Each row of numbers stands for one thing and depends on some of the facts below. Use the named rows to name the rest.

There are 5 kinds of fact about the things: brevam, kekom, rutre, disol, vumi.
breketu brevam pakla, klubal, pozo, natrazon
dregos brevam fisa, pugrur
drudro brevam fupli, noflos
drudunul brevam klubal, lodaklus, fupli
duta brevam pubruvul, pozo
flufen brevam stiflegun, flikoses, voskol, goban
gagon brevam rozak
gitrun brevam brizul
greflik brevam gredo, rozak
grimebas brevam steklo
grivime brevam klubal
grupos brevam plusti
guskol brevam pakla, fupok
kabrek brevam grefol, vudor, steklo, noflos
kludofus brevam pluklarek, gredo, steklo
klugo brevam fisa
latil brevam kinem, stefeplum
lidrum brevam pluko, marulil
nibi brevam klubal
pazom brevam grefol, trestuk, niklol
pegi brevam vudor
piga brevam dila
sepom brevam natrazon
skibrol brevam bipan, natrazon
stufazur brevam zepu
trafla brevam stefeplum, skisal
tudas brevam stiflegun, troklak, goban
zoles brevam plusti, klobam, kigar, pozo
zostum brevam klubal, gredo
zuzu brevam zepu
[bipan, broskes, dragru, drerin, drudunul, fisa, fledu, flufen, fupok, gitrun, gredo, kinem, ladun, pluklarek, pluko, plusti, skoskil, stefeplum, trarun, troklak, zostum] kekom 366
[breketu, kabrek, lidrum, pazom, pozo, pustak, skibrol, steklo] kekom 440
[brizul, dila, dregos, duta, flikoses, goban, grefol, grimebas, grupos, klobam, pakla, zepu, zoles] kekom 39
[brukle, lebuk, lodaklus, marulil, niklol, pubruvul, pugrur, steklar, trafla, trestuk, vizis, voskol] kekom 679
[brulir, kigar, klizar, klubal, natrazon, noflos, pegi, plodra, sepom, stufazur, vudor] kekom 817
[drudro, fupli, gagon, greflik, grivime, klugo, latil, lomebral, rozak, skisal, stiflegun, tudas, vovaflo, zuzu] kekom 843
[guskol, kludofus, nibi, piga, tuklel, vonam] kekom 353
rutre 660 <- breketu, duta, gagon, piga, stiflegun, trestuk
rutre 240 <- brizul, brukle, drerin, flikoses, grefol, guskol, klobam, lomebral, natrazon, noflos, pluko, rozak, trafla, vizis, vonam, voskol, vovaflo, vudor, zostum
rutre 40 <- dila, dregos, fisa, fledu, fupli, kinem, skisal, skoskil, stefeplum, trarun, tudas, zepu, zuzu
rutre 938 <- dragru, flufen, greflik, kabrek, klubal, klugo, ladun, latil, lebuk, lidrum, marulil, pluklarek, plusti, skibrol, steklar, tuklel
rutre 15 <- drudro, drudunul, gitrun, gredo, plodra, pozo, pustak, sepom, steklo, troklak, zoles
[breketu, sepom] disol pakla
[brizul, voskol] disol stufazur
[brukle, marulil, noflos, pozo, rozak] disol pubruvul
[dila, grefol, kinem, klobam, zostum] disol grupos
[dragru, gagon, plodra] disol grivime
[dregos, fisa, gitrun, skoskil, zuzu] disol grimebas
[drerin, natrazon, piga, stefeplum, vonam] disol fupok
[drudro, duta, pluklarek, steklo] disol kigar
[drudunul, pustak] disol niklol
[fledu, fupli] disol brulir
[flikoses, gredo] disol lodaklus
[flufen, greflik, kabrek, klubal, latil] disol bipan
[guskol, lomebral, trafla, vizis, vovaflo] disol goban
[klugo, troklak] disol kludofus
[ladun, tuklel, zoles] disol pegi
[lebuk, pluko, plusti, skibrol, skisal] disol broskes
[lidrum, steklar, trarun, zepu] disol klizar
[stiflegun, tudas] disol pugrur
[trestuk] disol nibi
[vudor] disol pazom
[breketu, gitrun, kinem, lidrum, skisal] vumi e
[brizul, drudunul, guskol, pozo, steklar] vumi a
[brukle, klubal, skoskil, steklo] vumi h
[dila, dragru, fisa, pluklarek, pustak, trafla] vumi j
[dregos, klobam, lomebral, trarun, tuklel] vumi m
[duta, rozak, zoles] vumi k
[fledu, grefol, sepom, vudor] vumi g
[flikoses, flufen, ladun, plodra] vumi i
[fupli, natrazon, tudas] vumi b
[gagon, marulil, piga] vumi n
[gredo, pluko, vizis] vumi c
[klugo, lebuk, vovaflo] vumi f
[plusti, stiflegun, voskol] vumi d
[trestuk, zepu] vumi l

Known rows:
noflos: [ 18.7 -28.8  30.6  22.0 -15.7  -6.9  23.0  15.5 -26.6   3.6 -31.1 -43.8]
pluklarek: [26.7  8.4 20.8 18.9  4.1  1.8 14.8 -7.5 -2.7 11.3 15.1  4.0]
zuzu: [ -7.8   4.6  -9.1 -12.6   7.8  -2.4 -18.5  11.7 -16.6 -11.0 -10.4  -3.3]
guskol: [-41.2   1.9 -12.4   0.3   4.5  18.8   4.7 -41.6  -4.7  -1.0  22.2  22.5]
fupok: [ -8.9   3.4   6.1  -1.3   0.1   5.5  23.8 -12.2  18.1   0.8  -1.0   9.6]
stufazur: [-11.9 -29.2   1.1  13.3  -4.2 -14.7 -23.3  30.3 -14.0  -9.9 -35.5 -35.9]
fupli: [ 14.1   4.7  13.6   0.2 -11.9  15.7  27.1  -3.5 -16.2  -0.5  -4.2 -14.6]
voskol: [  7.1 -20.0  -7.7 -18.0  -9.0 -16.0  -7.2  -8.1  11.6 -10.1  37.1  15.3]
pubruvul: [-24.2 -18.7  -0.1  -1.8  -9.0   4.3  21.6 -30.3  15.3 -14.2  19.3  18.8]
latil: [ -7.5   1.9 -14.6 -13.3   9.7  -5.6 -23.9  13.5 -13.9 -11.7  -3.0  -8.5]
kinem: [  4.0  -5.5  -7.7 -19.1  -0.9  -5.1  -7.7   7.5  15.2   8.9   4.6   7.1]
greflik: [ -6.2  12.4   3.4   8.9   7.7  13.4  -1.8  -4.8 -34.1   1.3  -3.9 -12.9]
dragru: [  5.8   5.5  -1.3   6.3   9.6 -11.3 -14.9   7.0  16.5   1.5  12.5  11.2]
fisa: [ 17.3  -5.6   2.0  -0.4   6.9 -16.5   1.0   4.2  22.5  -5.8  12.4  13.0]
steklo: [ 32.4  -4.2  21.3  10.4  -4.8   3.1  24.8   2.2 -12.8  13.1  16.5 -10.4]
drudunul: [-13.9  22.9  -0.8  12.3  12.6  19.5  -2.5 -21.7 -11.6  20.0  -2.6  -0.6]
lodaklus: [ -6.9 -14.4   9.2   3.8  -7.4   9.1  24.9 -33.5 -10.7   6.4  28.1   6.3]
nibi: [-24.3   4.6  -7.3   3.2  -2.3  21.3   8.9 -45.0 -13.6   5.6  35.4  19.2]
ladun: [  4.0  11.3 -12.2 -13.2 -20.3   0.4 -17.6 -13.7  16.3   7.1  -0.6   1.5]
brizul: [ 14.8  19.5   2.0 -25.3   9.4  -3.9   0.9  14.1  23.5  14.8 -15.6   2.1]
pakla: [  1.3  23.8   8.3   3.5   5.4  16.3  34.6  -0.9  34.3  -2.3 -18.1  11.4]
zoles: [-32.1  38.9  -8.4  10.3  21.1  23.5  -1.4  -2.6  15.7  -0.6 -27.6  10.9]
pegi: [  5.9 -21.2  22.7  22.2  -4.1  -2.9  -5.4  18.7 -45.9   8.9 -29.4 -41.4]
pluko: [ 12.7   0.3  -3.0 -18.5  -3.5 -16.3  -2.7  -6.1  16.0  10.0  -2.6  10.3]
vonam: [ -7.7 -11.0  -8.6 -19.5   0.3  -1.7  -4.2 -24.0  -0.5   1.9  39.0  19.2]
lebuk: [  5.7 -12.4 -15.6   5.4 -22.6  10.8 -10.5  -2.5   6.3 -12.6  44.8   9.8]
dila: [24.7 22.5  1.8 -3.7 16.7 -6.1 -1.6 18.8 25.8  1.7 -6.9  7.4]
klugo: [  1.0   5.7 -19.5   1.1 -10.4  13.0 -26.0  28.6  -6.0 -23.9   9.3  -7.0]
fledu: [ 2.6  1.7 -6.6 -3.9  4.1 -4.5 -7.9  6.9 11.4  4.0 10.4 11.9]
tudas: [ -9.8   3.6 -21.2 -20.5   0.5   0.2 -28.8  22.8 -11.4  -6.3  -7.2  -7.7]
flufen: [ -5.1  12.0 -23.5  -9.4  -7.1  -2.0 -46.3  -4.7  10.7   4.3  -0.7   2.8]

Which thing is each row?
Some rows may be things named above.
[ 25.7  25.6 -10.9 -27.8 -14.7 -13.3  -8.6  14.0  33.0   7.6 -19.3   6.8] -> flikoses
[ -5.4  22.8   8.2  -2.2  15.6  -3.4  33.6  -4.3  34.4  -2.3 -26.3  18.1] -> klobam
[ 13.9   0.9  12.6  -7.9  -0.6   1.1  23.2   1.0 -15.2  -2.8  -2.9  -9.7] -> rozak
[-14.5 -34.0  19.3  11.9 -24.9   1.3  37.2  13.9   1.0 -18.4 -47.9 -38.2] -> natrazon
[-35.6   4.2 -10.7   0.0   4.4  11.8   1.0 -43.1  -6.3  -3.4  21.5  21.6] -> guskol
[ 25.7  19.4  -8.4  -3.0 -12.9   9.3   1.4  33.4  37.5  -4.6   6.7   5.5] -> zepu
[  4.7  -3.5  -3.6  -1.1   6.1 -14.1  -7.4   6.3   1.6 -12.4   6.2   4.4] -> pustak
[ 26.5  21.6  -9.9  -3.3 -14.9   9.7  -1.6  34.1  32.3  -2.7   7.4   3.7] -> zepu
[ -7.3   4.2 -13.4  -7.8   9.4   3.9 -22.0   2.6  11.5  15.7  -0.3   8.4] -> gitrun
[  2.5  -5.1  -5.7 -28.5  -7.5  -7.5   1.6  16.8  -1.3  -8.8  -4.4  -4.6] -> skisal
[ 10.5   6.2 -13.4  -0.2 -17.2  12.9  -8.7  28.3  -0.8 -23.7   9.3 -10.0] -> vovaflo
[-15.0  14.4   3.0  11.1   6.6  14.4  13.8  -8.4 -22.6 -12.3 -12.7  -9.8] -> grivime
[ -4.4 -17.8  -8.4  -3.5   1.9  -1.4 -11.0 -11.6   1.3  -4.5  33.5  17.1] -> brukle
[-22.3 -16.0   0.3  -1.8  -6.6   4.4  27.1 -28.2  11.9 -10.9  16.3  15.6] -> pubruvul
[-12.4  -6.2  -9.2 -11.9  23.3 -13.7 -13.4 -23.4  -8.0  -6.8  37.9  28.0] -> piga
[ -3.7 -24.9 -12.2 -18.1  -6.9 -12.1  -4.5 -15.2   5.0  -1.9  30.5  16.5] -> pugrur
[ -3.5 -14.6  -6.9  -3.4  -4.7  -5.2 -10.3 -12.1  -1.6  -4.1  35.0  11.8] -> brukle
[-26.2 -14.8   1.7  -0.1  -8.9   2.7  26.7 -27.8  12.0  -9.3  18.4  12.2] -> pubruvul
[ 15.0   2.4  13.6  -6.5 -14.8  16.9  31.1  -0.5 -14.4   1.5  -6.2 -12.2] -> fupli
[  7.5 -30.5  25.8  36.5 -15.8  -3.3  44.2  21.1  -6.1 -21.0 -33.4 -34.9] -> klubal
[  8.7   4.5 -16.0   2.8 -12.6  11.7 -11.7  24.5  -0.8 -22.8  11.4  -9.6] -> vovaflo
[  5.5   8.8 -16.9   4.0  -9.6  12.1 -20.4  27.4  -5.5 -23.5   4.2  -9.0] -> klugo
[ -5.4   3.5  -1.3   9.2  -7.3  -0.8  23.2 -10.5  35.6 -14.4  -1.3  18.8] -> plusti
[43.0 19.4 20.0  3.1  5.2 11.1 20.9 11.3  3.6 26.1  0.4  0.3] -> grefol
[-28.5   4.6  -4.4  12.5   5.3  11.9  -0.7 -13.0  -4.6  -8.7 -11.0   1.2] -> skibrol
[ 21.4 -11.9  -0.7  11.8 -29.9  16.1   4.7 -10.8 -15.4   3.4  52.4  -0.2] -> trestuk
[ -0.2   0.8  -0.2 -15.7  13.5 -15.0  -3.2   2.9 -11.8  -9.0  -9.7  -2.5] -> lomebral
[ 20.3 -16.4  10.2  -6.2  -9.5   1.1   8.7 -20.2 -20.6  13.8  32.6   6.3] -> niklol
[ 14.2  16.6  -6.7 -19.7   5.1  -2.8  -0.9  17.1  24.3  11.9 -14.0   9.2] -> brizul
[ -1.1   7.7   4.2   8.3   5.1  17.6 -10.6 -35.7 -36.0  19.5  41.3  13.6] -> kludofus
[  5.6  -3.8  -4.0 -23.7  -5.6 -13.4   2.8  17.1  -4.2  -7.6  -6.0  -6.7] -> skisal
[-14.1 -33.0  17.8  17.1 -25.5   1.4  35.6  14.3   2.7 -17.4 -47.5 -37.4] -> natrazon
[-39.1   9.7  -3.1  20.8   8.2  20.1   0.7 -17.3 -12.9  -5.9 -19.7  -2.3] -> breketu
[-28.7   8.3  -7.0  17.2   8.7  12.2  -0.1 -11.1  -4.1  -4.8 -13.1  -3.5] -> skibrol
[ 17.2  -9.9  -7.3 -18.7  -6.9 -20.6   0.3  23.6  10.0 -22.7   1.5   1.2] -> stiflegun
[ -2.0 -10.6  -9.0 -21.6   7.6 -11.4  -8.2 -27.1   0.9  -0.2  35.9  25.3] -> tuklel
[-11.9   5.0 -16.4 -14.7   0.2   0.2 -31.8  18.4 -13.3  -7.8  -6.3  -4.1] -> tudas
[-16.3  -1.2 -11.8  -6.6   0.6   0.6 -23.8  12.8  -7.1   4.5   0.7  -2.9] -> lidrum
[-13.6 -14.4 -13.2   5.6   5.7 -12.7 -32.8 -16.0  -8.1 -11.4  34.0  15.0] -> trafla
[ 25.1  13.6  -1.3 -28.1  10.4 -12.9   1.5  29.8  34.4   6.9 -10.7  12.1] -> goban
[-33.4 -23.2   7.7  35.3  -3.0  -1.7   2.8  15.7 -12.1 -22.2 -42.3 -33.4] -> sepom
[-21.9 -32.7  14.1  21.8 -12.7  -6.9  25.4  16.1  -1.0 -26.5 -50.1 -32.6] -> kigar
[ 23.7   9.2  19.9   5.1  -9.6   0.8  25.1 -23.4   6.0  23.0  -2.4   5.6] -> gredo
[-32.4   7.1  -3.1  12.7   7.2  10.6  -0.9 -11.4  -2.1  -6.9 -14.3  -3.7] -> skibrol
[-14.4  -8.0  12.1  -2.6 -10.1   3.0  43.4 -14.3  16.5 -17.9 -18.1   3.2] -> pozo
[ 21.7  34.2   9.2   6.8  13.3  21.2   0.0   2.6 -12.6  31.2  -9.7  -2.0] -> grimebas
[-35.5  -0.4 -10.0  -0.6   1.2  15.7   3.0 -44.7  -8.2  -7.3  24.7  21.8] -> guskol
[  6.0  -2.2  -1.8   7.2   9.7 -18.2  -8.3   5.8   0.9 -12.2   4.4   5.3] -> pustak
[  0.0  23.0  -9.5 -12.4  31.1  -8.3 -27.6  11.0   7.9  14.8 -17.0   9.5] -> dregos
[  0.2 -25.5   0.9 -10.2  11.8 -21.7   0.7 -12.1   3.7  -3.5  33.0  17.8] -> marulil
[ -0.2   1.1   1.5  -9.4  12.5 -10.0  -7.1  -6.0  11.6   6.4   0.1   9.7] -> trarun
[  2.8   3.2  16.2   9.8  31.9  -1.5   0.1  -2.8 -31.2  -4.5  -4.9  -5.5] -> gagon
[  0.4 -20.8   0.3   6.1 -32.7 -15.2 -19.7  18.0 -13.2 -17.7 -41.9 -39.7] -> plodra

